Here is a tiny trained network, its code and every weight. The questions are about switching its units off for an input and a target symbol, where a switched-off unit gives its printed mean instead of its output.

import numpy as np


def w(rows, s, z=0):
    codes = np.array(rows[::2]) - 128.0
    scale = np.full(codes.shape[1], s)
    scale[-1] = z or s
    return codes * scale


def f(y):
    return np.maximum(y, 0)


def softmax(a):
    e = np.exp(a - a.max(-1, keepdims=True))
    return e / e.sum(-1, keepdims=True)


def log_softmax(a):
    a = a - a.max(-1, keepdims=True)
    return a - np.log(np.exp(a).sum(-1, keepdims=True))


def net(x, mask):
    ids = ['αβδεζηθλμξσφψω'.index(c) for c in x.split()]
    T = len(ids)
    res = E[ids] + P[:T]
    r = res
    for j in range(2):
        rows = slice(3 * j, 3 * j + 3)
        q, k, v = (r @ M[0][rows].T for M in (Q, K, V))
        z = softmax(np.where(np.tri(T) > 0, q @ k.T / 3**0.5, -1e9)) @ v
        o = O[0][rows]
        res = res + np.where(mask[j], z, o[:, -1]) @ o[:, :-1]
    y = f(res @ A[0][:, :-1].T + A[0][:, -1])
    res = res + np.where(mask[2:6], y, B[0][:, -1]) @ B[0][:, :-1]
    return log_softmax(res[-1] @ U[:, :-1].T + U[:, -1])


Q, K, V, O, A, B = {}, {}, {}, {}, {}, {}
E = w([
[156,149,114],'α',
[130,150,105],'β',
[171,118,105],'δ',
[178,168,136],'ε',
[173,142,120],'ζ',
[144,157,114],'η',
[122,203,144],'θ',
[231,98,115],'λ',
[164,92,109],'μ',
[75,158,118],'ξ',
[55,196,143],'σ',
[242,149,218],'φ',
[148,158,152],'ψ',
[140,211,254],'ω',
],0.0076)
P = w([
[149,221,47],'0',
[94,97,117],'1',
[193,137,78],'2',
[66,146,168],'3',
[197,193,192],'4',
[76,49,160],'5',
[188,62,134],'6',
[57,103,200],'7',
[208,197,250],'8',
[63,32,187],'9',
],0.016)
Q[0] = w([
[142,173,241],'h0',
[198,197,2],'h0',
[80,170,70],'h0',
[118,189,233],'h1',
[194,82,162],'h1',
[195,210,102],'h1',
],0.011)
K[0] = w([
[103,27,131],'h0',
[139,182,6],'h0',
[194,150,109],'h0',
[131,44,125],'h1',
[87,138,197],'h1',
[71,121,79],'h1',
],0.013)
V[0] = w([
[138,181,183],'h0',
[132,237,230],'h0',
[5,148,105],'h0',
[85,118,182],'h1',
[165,130,90],'h1',
[75,151,99],'h1',
],0.016)
O[0] = w([
[63,207,199,159],'h0',
[62,210,162,195],'h0',
[7,54,76,169],'h0',
[103,178,117,1],'h1',
[161,76,148,223],'h1',
[93,112,109,41],'h1',
],0.017,0.0027)
A[0] = w([
[89,153,178,2],'n0',
[90,79,111,146],'n1',
[116,101,173,110],'n2',
[144,143,7,114],'n3',
],0.015,0.0064)
B[0] = w([
[151,117,64,255],'n0',
[188,165,3,237],'n1',
[136,92,221,224],'n2',
[122,43,155,148],'n3',
],0.011,0.006)
U = w([
[129,111,138,145],'α',
[127,85,100,148],'β',
[152,62,127,137],'δ',
[119,159,216,235],'ε',
[161,139,115,54],'ζ',
[109,96,134,225],'η',
[60,162,155,229],'θ',
[227,160,99,24],'λ',
[112,2,206,154],'μ',
[97,82,83,118],'ξ',
[102,137,83,151],'σ',
[176,205,112,46],'φ',
[133,146,127,115],'ψ',
[144,217,86,1],'ω',
],0.011,0.0063)

Each question gives the input, a string of symbols that net reads in full, and the target symbol t.
The units are the heads (3 rows each of Q, K, V and O) and the neurons (one row each of A and B). Each row of codes is followed by its name. A weight is (code - 128) times the scale printed after its matrix; where a second scale follows, it is the last column's (O, A, B and U).
mask holds one flag per unit, heads first, then neurons. A switched-off unit (its flag False) gives its mean, the last column of its rows in O or B, instead of its output. The means were averaged over made-up inputs and are rounded, as every weight is.
A unit's drop is (log p(t) with every unit on - log p(t) with that unit switched off) / (log p(t) with every unit on - log p(t) with every unit switched off).
The circuit of an input: a set's keep is (log p(t) with only the set's units on - log p(t) with every unit switched off) / (log p(t) with every unit on - log p(t) with every unit switched off). Starting from all 6 units, units are removed one at a time, each time the one whose removal leaves the highest keep (on an exact tie, the one counted first), for as long as the keep stays at least 0.8.
units of the circuit, in order: the units of the circuit, biggest drop first
most important unit: the unit with the biggest drop
k most important neurons: the k neurons with the biggest drops, biggest first
which heads matter: for each layer, one digit per head in row order, 1 if its drop is at least 0.15 and else 0, layers parted by /
input λ ε δ δ φ ω θ ψ θ, target ω: units of the circuit, in order : (h1 n0)
input η ε ξ σ η θ μ, target σ: units of the circuit, in order : (h0 h1 n1)
input β σ ε η θ μ ξ λ β, target μ: which heads matter : 10
input λ λ β δ, target μ: which heads matter : 01
input λ θ λ ψ ε θ λ θ ζ, target θ: which heads matter : 11
input θ μ λ δ η, target μ: units of the circuit, in order : (h0 n3 n1)
input λ λ ε ζ φ β, target ε: which heads matter : 10
input β λ σ λ α λ θ, target λ: which heads matter : 10
input δ ε θ ω μ λ λ β φ ξ, target ε: 2 most important neurons : (n2 n1)
input η μ δ θ φ φ, target ε: units of the circuit, in order : (h0 h1 n1)
input μ ε λ α, target μ: most important unit : h1
input ω δ λ, target ω: units of the circuit, in order : (h0 n0)
input λ ζ σ φ θ μ φ ε σ, target μ: 3 most important neurons : (n3 n1 n0)
input θ ω λ α λ θ λ θ μ, target θ: most important neuron : (n1)
input σ μ φ λ φ, target μ: units of the circuit, in order : (h0 n1)
input θ θ β δ θ μ δ λ δ, target μ: units of the circuit, in order : (h0 n3)
input σ ε θ, target σ: units of the circuit, in order : (h0 n1 h1)
input δ θ ω θ λ θ θ φ θ, target θ: units of the circuit, in order : (h0 h1)
input β μ λ λ ξ, target μ: units of the circuit, in order : (h0 n1)
input φ φ ε ω μ ξ, target θ: units of the circuit, in order : (h0)
input λ λ θ ε, target μ: 2 most important neurons : (n1 n0)
input φ θ φ θ φ, target θ: units of the circuit, in order : (h0 h1)
input ξ ε λ λ ξ σ λ β, target ξ: units of the circuit, in order : (h0 n1)
input ζ λ φ μ β λ λ η, target μ: 2 most important neurons : (n2 n0)
input μ θ λ θ σ λ λ σ, target μ: 2 most important neurons : (n2 n0)
input ω θ ξ α θ μ φ λ β, target μ: 3 most important neurons : (n3 n1 n0)
